Below is a small trained network, with its code and all its weights. Each question gives an input and a class and asks what happens when units are switched off, that is, made to give their printed mean instead of their output.

import numpy as np


def w(rows, s, z=0):
    codes = np.array(rows[::2]) - 128.0
    scale = np.full(codes.shape[1], s)
    scale[-1] = z or s
    return codes * scale


def f(y):
    return y / 2 * (1 + np.tanh(0.7978845608 * (y + 0.044715 * y**3)))


def log_softmax(a):
    a = a - a.max(-1, keepdims=True)
    return a - np.log(np.exp(a).sum(-1, keepdims=True))


def net(x, mask):
    res = np.array(x, float).reshape(1, 4) / 4 @ E
    y = f(res @ A[0][:, :-1].T + A[0][:, -1])
    res = res + np.where(mask, y, B[0][:, -1]) @ B[0][:, :-1]
    return log_softmax(res[-1] @ U[:, :-1].T + U[:, -1])


A, B = {}, {}
E = w([
[55,238,113,44,227,75,128,169],'x0',
[199,129,3,117,107,151,168,254],'x1',
[155,151,122,5,87,248,61,107],'x2',
[143,139,126,122,124,120,138,116],'x3',
],0.01)
A[0] = w([
[92,254,67,31,204,107,118,196,125],'n1',
[61,188,194,83,218,89,92,87,141],'n2',
[116,91,222,229,147,93,158,44,255],'n3',
[58,100,175,161,169,62,139,74,192],'n4',
[174,128,88,163,126,132,222,220,152],'n5',
[158,75,140,96,28,162,67,92,140],'n6',
[189,82,34,153,63,165,170,174,171],'n7',
[133,107,144,99,147,135,95,80,113],'n8',
[92,150,203,91,111,176,89,43,171],'n9',
[146,40,159,199,52,135,120,81,252],'n10',
[153,155,92,26,123,232,116,158,115],'n11',
[120,144,130,176,151,52,177,199,209],'n12',
[135,142,119,50,92,228,65,86,222],'n13',
],0.0088,0.0055)
B[0] = w([
[64,117,127,41,132,123,175,178,244],'n1',
[79,207,128,206,104,89,127,103,232],'n2',
[88,74,132,89,86,184,194,99,253],'n3',
[87,149,107,88,74,110,172,129,216],'n4',
[169,75,97,168,164,132,105,152,213],'n5',
[176,110,174,123,129,137,74,111,204],'n6',
[172,119,107,196,94,161,132,152,226],'n7',
[126,148,150,97,148,109,96,123,156],'n8',
[102,155,179,98,185,110,70,107,225],'n9',
[163,49,134,99,143,251,138,112,240],'n10',
[156,150,206,63,64,161,152,178,208],'n11',
[102,90,71,165,165,89,136,128,217],'n12',
[166,154,223,103,130,151,87,129,236],'n13',
],0.011,0.014)
U = w([
[103,83,158,26,90,214,251,146,204],'0',
[177,71,60,234,168,172,143,113,136],'1',
[164,94,174,89,182,178,25,13,117],'2',
[229,146,157,151,79,182,72,171,1],'3',
[45,174,91,160,117,62,187,58,149],'4',
[109,73,63,108,255,26,122,219,96],'5',
[88,226,182,99,166,85,54,127,83],'6',
],0.0077,0.0022)

Each question gives the input, the list of numbers given to net, and the class t.
The units are the neurons (one row each of A and B). Each row of codes is followed by its name. A weight is (code - 128) times the scale printed after its matrix; where a second scale follows, it is the last column's (A, B and U).
mask holds one flag per neuron, in row order. A switched-off neuron (its flag False) gives its mean, the last column of its row in B, instead of its output. The means were averaged over made-up inputs and are rounded, as every weight is.
A unit's drop is (log p(t) with every unit on - log p(t) with that unit switched off) / (log p(t) with every unit on - log p(t) with every unit switched off).
unit that matters most: the unit with the biggest drop
k most important neurons: the k neurons with the biggest drops, biggest first
drop when u is switched off: that unit's drop, to one decimal
input [-8,-2,1,5], class 2: unit that matters most -> n6
input [8,-1,5,4], class 6: 3 most important neurons -> n2; n3; n10
input [1,6,-7,-7], class 5: 3 most important neurons -> n10; n12; n3
input [8,0,-7,-5], class 4: 2 most important neurons -> n2; n4
input [-7,8,0,4], class 1: 2 most important neurons -> n5; n13
input [5,-1,1,2], class 6: 2 most important neurons -> n3; n10
input [-8,1,2,-2], class 3: 2 most important neurons -> n7; n9
input [1,0,0,4], class 4: drop when n11 is switched off -> 0.2
input [-2,0,3,2], class 2: drop when n1 is switched off -> 0.1
input [0,3,4,2], class 3: drop when n10 is switched off -> 0.1
